Below is a small trained network, with its code and all its weights. Each question gives an input and a class and asks what happens when units are switched off, that is, made to give their printed mean instead of their output.

import numpy as np


def w(rows, s, z=0):
    codes = np.array(rows[::2]) - 128.0
    scale = np.full(codes.shape[1], s)
    scale[-1] = z or s
    return codes * scale


def f(y):
    return np.maximum(y, 0)


def log_softmax(a):
    a = a - a.max(-1, keepdims=True)
    return a - np.log(np.exp(a).sum(-1, keepdims=True))


def net(x, mask):
    res = np.array(x, float).reshape(1, 6) / 4 @ E
    y = f(res @ A[0][:, :-1].T + A[0][:, -1])
    res = res + np.where(mask, y, B[0][:, -1]) @ B[0][:, :-1]
    return log_softmax(res[-1] @ U[:, :-1].T + U[:, -1])


A, B = {}, {}
E = w([
[172,187,153],'x0',
[126,130,127],'x1',
[130,163,7],'x2',
[199,57,129],'x3',
[126,128,127],'x4',
[127,126,128],'x5',
],0.018)
A[0] = w([
[143,111,55,88],'N1',
[68,92,131,64],'N2',
[191,185,85,96],'N3',
[56,188,172,148],'N4',
[137,190,95,8],'N5',
[131,67,57,112],'N6',
[103,79,167,51],'N7',
[7,158,106,77],'N8',
[131,82,70,116],'N9',
[50,154,111,191],'N10',
],0.015,0.014)
B[0] = w([
[159,175,144,197],'N1',
[123,147,202,149],'N2',
[72,10,143,199],'N3',
[163,203,118,227],'N4',
[110,156,201,162],'N5',
[157,172,107,205],'N6',
[156,78,32,156],'N7',
[127,23,76,234],'N8',
[152,152,111,190],'N9',
[113,108,206,249],'N10',
],0.013,0.016)
U = w([
[140,100,192,138],'0',
[130,73,57,253],'1',
[159,248,104,31],'2',
],0.017,0.0026)

Each question gives the input, the list of numbers given to net, and the class t.
The units are the neurons (one row each of A and B). Each row of codes is followed by its name. A weight is (code - 128) times the scale printed after its matrix; where a second scale follows, it is the last column's (A, B and U).
mask holds one flag per neuron, in row order. A switched-off neuron (its flag False) gives its mean, the last column of its row in B, instead of its output. The means were averaged over made-up inputs and are rounded, as every weight is.
A unit's drop is (log p(t) with every unit on - log p(t) with that unit switched off) / (log p(t) with every unit on - log p(t) with every unit switched off).
The circuit of an input: a set's keep is (log p(t) with only the set's units on - log p(t) with every unit switched off) / (log p(t) with every unit on - log p(t) with every unit switched off). Starting from all 10 units, units are removed one at a time, each time the one whose removal leaves the highest keep (on an exact tie, the one counted first), for as long as the keep stays at least 0.8.
circuit, biggest first: the units of the circuit, biggest drop first
top k neurons: the k neurons with the biggest drops, biggest first
drop of u: that unit's drop, to one decimal
input [6,-4,6,-3,-5,-7], class 0: circuit, biggest first	N3; N5
input [3,-2,8,-2,-7,-2], class 0: circuit, biggest first	N3; N5; N10
input [-6,5,-8,6,1,-3], class 1: circuit, biggest first	N7
input [-5,-7,3,1,-8,0], class 2: circuit, biggest first	N8; N3
input [1,-3,7,-1,-8,-5], class 0: circuit, biggest first	N3; N5; N1; N7
input [-6,4,0,-8,0,7], class 0: top 4 neurons	N10; N2; N7; N4
input [4,-1,8,-2,7,-1], class 0: circuit, biggest first	N3; N5; N10
input [0,8,-7,8,4,-3], class 1: top 2 neurons	N7; N10
input [8,-4,7,-1,5,2], class 0: circuit, biggest first	N3; N5
input [-8,-6,0,-8,1,2], class 0: top 3 neurons	N10; N2; N7
input [4,-8,1,-5,7,-1], class 0: top 3 neurons	N6; N10; N1
input [-4,-1,1,7,4,-5], class 2: top 3 neurons	N8; N3; N6
input [-5,7,-2,5,0,7], class 1: top 2 neurons	N10; N7
input [6,0,1,3,-5,-5], class 1: top 2 neurons	N10; N5
input [-2,1,-2,8,-6,-5], class 1: circuit, biggest first	N10
input [-1,-2,-1,7,3,6], class 1: top 2 neurons	N10; N4
input [0,7,5,-6,6,-4], class 1: top 3 neurons	N8; N2; N3
input [3,6,4,-3,3,5], class 0: drop of N10	0.1
input [4,-1,-7,-8,5,-7], class 2: drop of N4	1.7
input [-5,-8,-6,8,7,-4], class 1: drop of N7	0.6
